Here is a tiny trained network, its code and every weight. The questions are about switching its units off for an input and a class, where a switched-off unit gives its printed mean instead of its output.

import numpy as np


def w(rows, s, z=0):
    codes = np.array(rows[::2]) - 128.0
    scale = np.full(codes.shape[1], s)
    scale[-1] = z or s
    return codes * scale


def f(y):
    return np.maximum(y, 0)


def log_softmax(a):
    a = a - a.max(-1, keepdims=True)
    return a - np.log(np.exp(a).sum(-1, keepdims=True))


def net(x, mask):
    res = np.array(x, float).reshape(1, 7) / 4 @ E
    y = f(res @ A[0][:, :-1].T + A[0][:, -1])
    res = res + np.where(mask, y, B[0][:, -1]) @ B[0][:, :-1]
    return log_softmax(res[-1] @ U[:, :-1].T + U[:, -1])


A, B = {}, {}
E = w([
[216,160,129,82,173,175,137,143],'x0',
[196,169,126,182,31,141,216,92],'x1',
[208,66,167,92,138,76,92,41],'x2',
[103,136,72,251,141,104,111,84],'x3',
[143,113,197,186,104,152,101,192],'x4',
[123,181,157,167,162,149,124,77],'x5',
[164,168,170,134,142,38,200,124],'x6',
],0.012)
A[0] = w([
[111,186,99,171,183,178,180,163,147],'N0',
[121,193,128,150,143,142,121,152,55],'N1',
[148,154,197,78,97,122,111,164,98],'N2',
[201,144,87,151,99,105,187,136,82],'N3',
[84,175,173,182,141,195,193,179,104],'N4',
[196,89,13,149,151,107,194,146,254],'N5',
[100,69,180,77,172,102,149,161,171],'N6',
[105,113,166,100,159,48,160,171,75],'N7',
[190,96,152,156,222,165,111,132,166],'N8',
[81,132,41,57,64,117,82,114,187],'N9',
[100,149,123,146,169,40,164,133,110],'N10',
[94,134,60,85,123,125,90,123,76],'N11',
[151,67,246,166,125,149,99,147,169],'N12',
[151,114,188,47,186,162,65,141,134],'N13',
[140,186,202,210,96,70,139,93,169],'N14',
],0.011,0.0065)
B[0] = w([
[78,199,105,114,116,174,88,95,201],'N0',
[150,145,68,156,111,162,109,137,153],'N1',
[83,93,160,74,90,133,163,158,186],'N2',
[223,158,165,127,207,174,151,116,195],'N3',
[81,223,112,181,94,218,147,131,213],'N4',
[102,212,221,55,126,153,81,2,212],'N5',
[148,149,162,45,131,69,143,229,206],'N6',
[97,175,178,72,118,54,140,145,177],'N7',
[128,148,119,113,146,125,52,89,194],'N8',
[49,74,165,136,166,143,193,112,208],'N9',
[94,192,129,116,114,52,125,96,190],'N10',
[62,35,126,185,169,68,122,141,174],'N11',
[185,59,155,161,74,122,54,215,219],'N12',
[120,44,105,24,163,147,72,161,228],'N13',
[180,117,129,233,57,96,159,62,249],'N14',
],0.0097,0.015)
U = w([
[149,96,107,66,211,136,56,132,21],'0',
[117,176,153,83,118,41,130,139,64],'1',
[185,99,176,159,56,148,52,166,125],'2',
[68,96,123,133,153,126,126,78,254],'3',
[89,194,113,155,114,224,115,152,136],'4',
[167,124,130,189,53,96,186,74,6],'5',
[136,90,184,48,84,176,167,198,146],'6',
[247,168,158,94,140,165,161,82,197],'7',
],0.013,0.0052)

Each question gives the input, the list of numbers given to net, and the class t.
The units are the neurons (one row each of A and B). Each row of codes is followed by its name. A weight is (code - 128) times the scale printed after its matrix; where a second scale follows, it is the last column's (A, B and U).
mask holds one flag per neuron, in row order. A switched-off neuron (its flag False) gives its mean, the last column of its row in B, instead of its output. The means were averaged over made-up inputs and are rounded, as every weight is.
A unit's drop is (log p(t) with every unit on - log p(t) with that unit switched off) / (log p(t) with every unit on - log p(t) with every unit switched off).
The circuit of an input: a set's keep is (log p(t) with only the set's units on - log p(t) with every unit switched off) / (log p(t) with every unit on - log p(t) with every unit switched off). Starting from the 12 units with the biggest drops (on a tie, the unit counted first), units are removed one at a time, each time the one whose removal leaves the highest keep (on an exact tie, the one counted first), for as long as the keep stays at least 0.8.
circuit, biggest first: the units of the circuit, biggest drop first
unit that matters most: the unit with the biggest drop
top k neurons: the k neurons with the biggest drops, biggest first
drop of u: that unit's drop, to one decimal
input [-2,-1,-6,0,1,-2,6], class 4: unit that matters most	N4
input [-2,6,7,-2,5,4,5], class 5: top 2 neurons	(N14; N13)
input [2,-6,-2,6,5,-7,1], class 1: top 2 neurons	(N13; N3)
input [-5,-4,-2,7,4,-6,2], class 1: circuit, biggest first	(N10; N7)
input [-1,-4,8,-4,5,-1,0], class 6: top 3 neurons	(N6; N2; N12)
input [-1,3,-1,0,-6,6,-7], class 3: top 3 neurons	(N4; N9; N11)
input [6,-5,-8,-3,-5,-7,-4], class 0: top 3 neurons	(N11; N13; N14)
input [6,-5,7,-4,1,3,3], class 0: top 2 neurons	(N8; N13)
input [1,8,8,6,2,-6,3], class 7: top 2 neurons	(N3; N5)
input [8,6,-6,-8,1,-1,1], class 4: top 2 neurons	(N4; N0)
input [-6,-8,8,5,6,6,6], class 2: top 2 neurons	(N12; N14)
input [-7,-7,8,3,2,2,1], class 2: top 2 neurons	(N12; N5)
input [6,1,8,-4,3,3,-5], class 0: top 3 neurons	(N13; N8; N14)
input [-4,-7,-8,-3,-4,2,-4], class 3: unit that matters most	N11
input [-7,-4,1,0,1,8,7], class 5: top 3 neurons	(N14; N13; N5)
input [-3,3,-3,-1,1,-4,6], class 5: top 3 neurons	(N14; N13; N6)
input [2,6,-6,-6,-7,-2,4], class 7: drop of N3	1.0
input [-4,8,8,0,-7,-2,-5], class 7: drop of N5	0.3
input [8,-7,2,6,-6,3,8], class 1: drop of N10	1.7
input [8,4,5,-1,8,8,5], class 2: drop of N12	1.0
input [-6,8,-1,5,-4,-6,-7], class 3: circuit, biggest first	(N9)
